Here is a tiny trained network, its code and every weight. The questions are about switching its units off for an input and a class, where a switched-off unit gives its printed mean instead of its output.

import numpy as np


def w(rows, s, z=0):
    codes = np.array(rows[::2]) - 128.0
    scale = np.full(codes.shape[1], s)
    scale[-1] = z or s
    return codes * scale


def norm(h):
    return h / np.sqrt((h * h).mean(-1, keepdims=True) + 1e-5)


def f(y):
    return np.maximum(y, 0)


def log_softmax(a):
    a = a - a.max(-1, keepdims=True)
    return a - np.log(np.exp(a).sum(-1, keepdims=True))


def net(x, mask):
    res = np.array(x, float).reshape(1, 2) / 4 @ E
    u = 0
    for l in range(2):
        y = f(norm(res) @ A[l][:, :-1].T + A[l][:, -1])
        res = res + np.where(mask[u : u + 14], y, B[l][:, -1]) @ B[l][:, :-1]
        u += 14
    return log_softmax(norm(res)[-1] @ U[:, :-1].T + U[:, -1])


A, B = {}, {}
E = w([
[88,248,109,104,125,124],'x0',
[170,156,127,204,62,54],'x1',
],0.011)
A[0] = w([
[114,114,125,186,93,21,67],'0.n0',
[81,234,12,80,58,83,155],'0.n1',
[107,180,98,116,71,166,119],'0.n2',
[116,133,196,136,113,91,77],'0.n3',
[77,152,126,79,125,130,126],'0.n4',
[140,153,121,123,115,40,93],'0.n5',
[34,108,100,113,113,170,148],'0.n6',
[85,184,148,120,99,68,222],'0.n7',
[94,143,121,66,190,129,57],'0.n8',
[133,134,126,71,133,133,160],'0.n9',
[110,172,86,144,150,94,160],'0.n10',
[139,134,53,200,115,147,107],'0.n11',
[62,134,168,82,197,208,172],'0.n12',
[171,112,172,106,137,2,7],'0.n13',
],0.0093,0.002)
B[0] = w([
[131,138,97,99,76,118,209],'0.n0',
[124,179,76,137,254,84,248],'0.n1',
[139,139,113,131,171,94,177],'0.n2',
[156,134,147,98,101,197,147],'0.n3',
[106,74,179,209,164,80,181],'0.n4',
[87,110,228,103,155,175,178],'0.n5',
[100,150,86,110,62,89,187],'0.n6',
[93,90,145,119,202,94,200],'0.n7',
[153,118,142,190,101,158,195],'0.n8',
[107,108,77,51,127,145,167],'0.n9',
[107,103,101,127,162,103,174],'0.n10',
[190,113,107,87,121,97,161],'0.n11',
[132,125,132,111,75,119,254],'0.n12',
[135,127,118,127,143,139,173],'0.n13',
],0.0074,0.0081)
A[1] = w([
[121,88,143,124,169,134,114],'1.n0',
[140,147,153,114,89,82,131],'1.n1',
[154,223,110,171,200,132,120],'1.n2',
[132,91,187,233,144,115,144],'1.n3',
[81,168,140,93,129,201,138],'1.n4',
[95,97,157,104,90,111,189],'1.n5',
[121,110,182,155,109,89,111],'1.n6',
[95,74,155,69,165,163,106],'1.n7',
[157,248,132,102,145,93,147],'1.n8',
[117,89,140,186,142,92,153],'1.n9',
[181,168,102,213,183,124,255],'1.n10',
[60,118,115,72,138,185,202],'1.n11',
[161,146,71,164,121,123,93],'1.n12',
[86,212,151,96,156,120,201],'1.n13',
],0.011,0.0024)
B[1] = w([
[97,152,146,106,122,111,181],'1.n0',
[95,42,140,116,109,164,176],'1.n1',
[154,90,84,91,131,83,255],'1.n2',
[58,220,172,138,165,147,189],'1.n3',
[127,161,152,187,133,154,172],'1.n4',
[156,210,113,154,104,145,227],'1.n5',
[132,186,143,105,136,152,171],'1.n6',
[152,169,142,177,95,110,230],'1.n7',
[114,131,95,115,191,84,248],'1.n8',
[109,156,90,132,153,141,199],'1.n9',
[105,86,62,2,198,88,230],'1.n10',
[229,67,111,113,82,93,242],'1.n11',
[165,45,75,77,86,142,156],'1.n12',
[97,94,162,130,139,128,247],'1.n13',
],0.0082,0.0059)
U = w([
[191,112,117,137,54,139,204],'0',
[73,136,51,55,252,27,175],'1',
[75,228,218,236,224,197,106],'2',
[52,157,131,112,179,182,2],'3',
],0.012,0.0068)

Each question gives the input, the list of numbers given to net, and the class t.
The units are the neurons (one row each of A and B). Each row of codes is followed by its name. A weight is (code - 128) times the scale printed after its matrix; where a second scale follows, it is the last column's (A, B and U).
mask holds one flag per neuron, layer by layer. A switched-off neuron (its flag False) gives its mean, the last column of its row in B, instead of its output. The means were averaged over made-up inputs and are rounded, as every weight is.
A unit's drop is (log p(t) with every unit on - log p(t) with that unit switched off) / (log p(t) with every unit on - log p(t) with every unit switched off).
most important unit: the unit with the biggest drop
k most important neurons: the k neurons with the biggest drops, biggest first
k most important neurons of layer l: the k neurons of layer l with the biggest drops, biggest first
drop when u is switched off: that unit's drop, to one decimal
input [-4,1], class 2: 3 most important neurons of layer 0	0.n1, 0.n6, 0.n12
input [-2,2], class 0: most important unit	0.n1
input [-1,5], class 0: 2 most important neurons of layer 1	1.n10, 1.n1
input [-1,3], class 0: 3 most important neurons of layer 0	0.n1, 0.n0, 0.n4
input [-4,3], class 0: 2 most important neurons	0.n1, 0.n0
input [-7,4], class 0: 3 most important neurons	0.n1, 0.n0, 0.n4
input [-8,2], class 2: 4 most important neurons	0.n1, 1.n3, 1.n11, 1.n2
input [-6,-3], class 0: 2 most important neurons	0.n4, 0.n1
input [-6,-2], class 2: 2 most important neurons of layer 1	1.n3, 1.n2
input [-8,-2], class 2: 2 most important neurons	1.n3, 0.n1
input [-8,1], class 2: 3 most important neurons	0.n1, 1.n3, 1.n11
input [-7,1], class 2: drop when 0.n1 is switched off	0.8
input [-3,-1], class 2: drop when 0.n1 is switched off	0.8
input [-8,-1], class 2: drop when 0.n1 is switched off	0.3
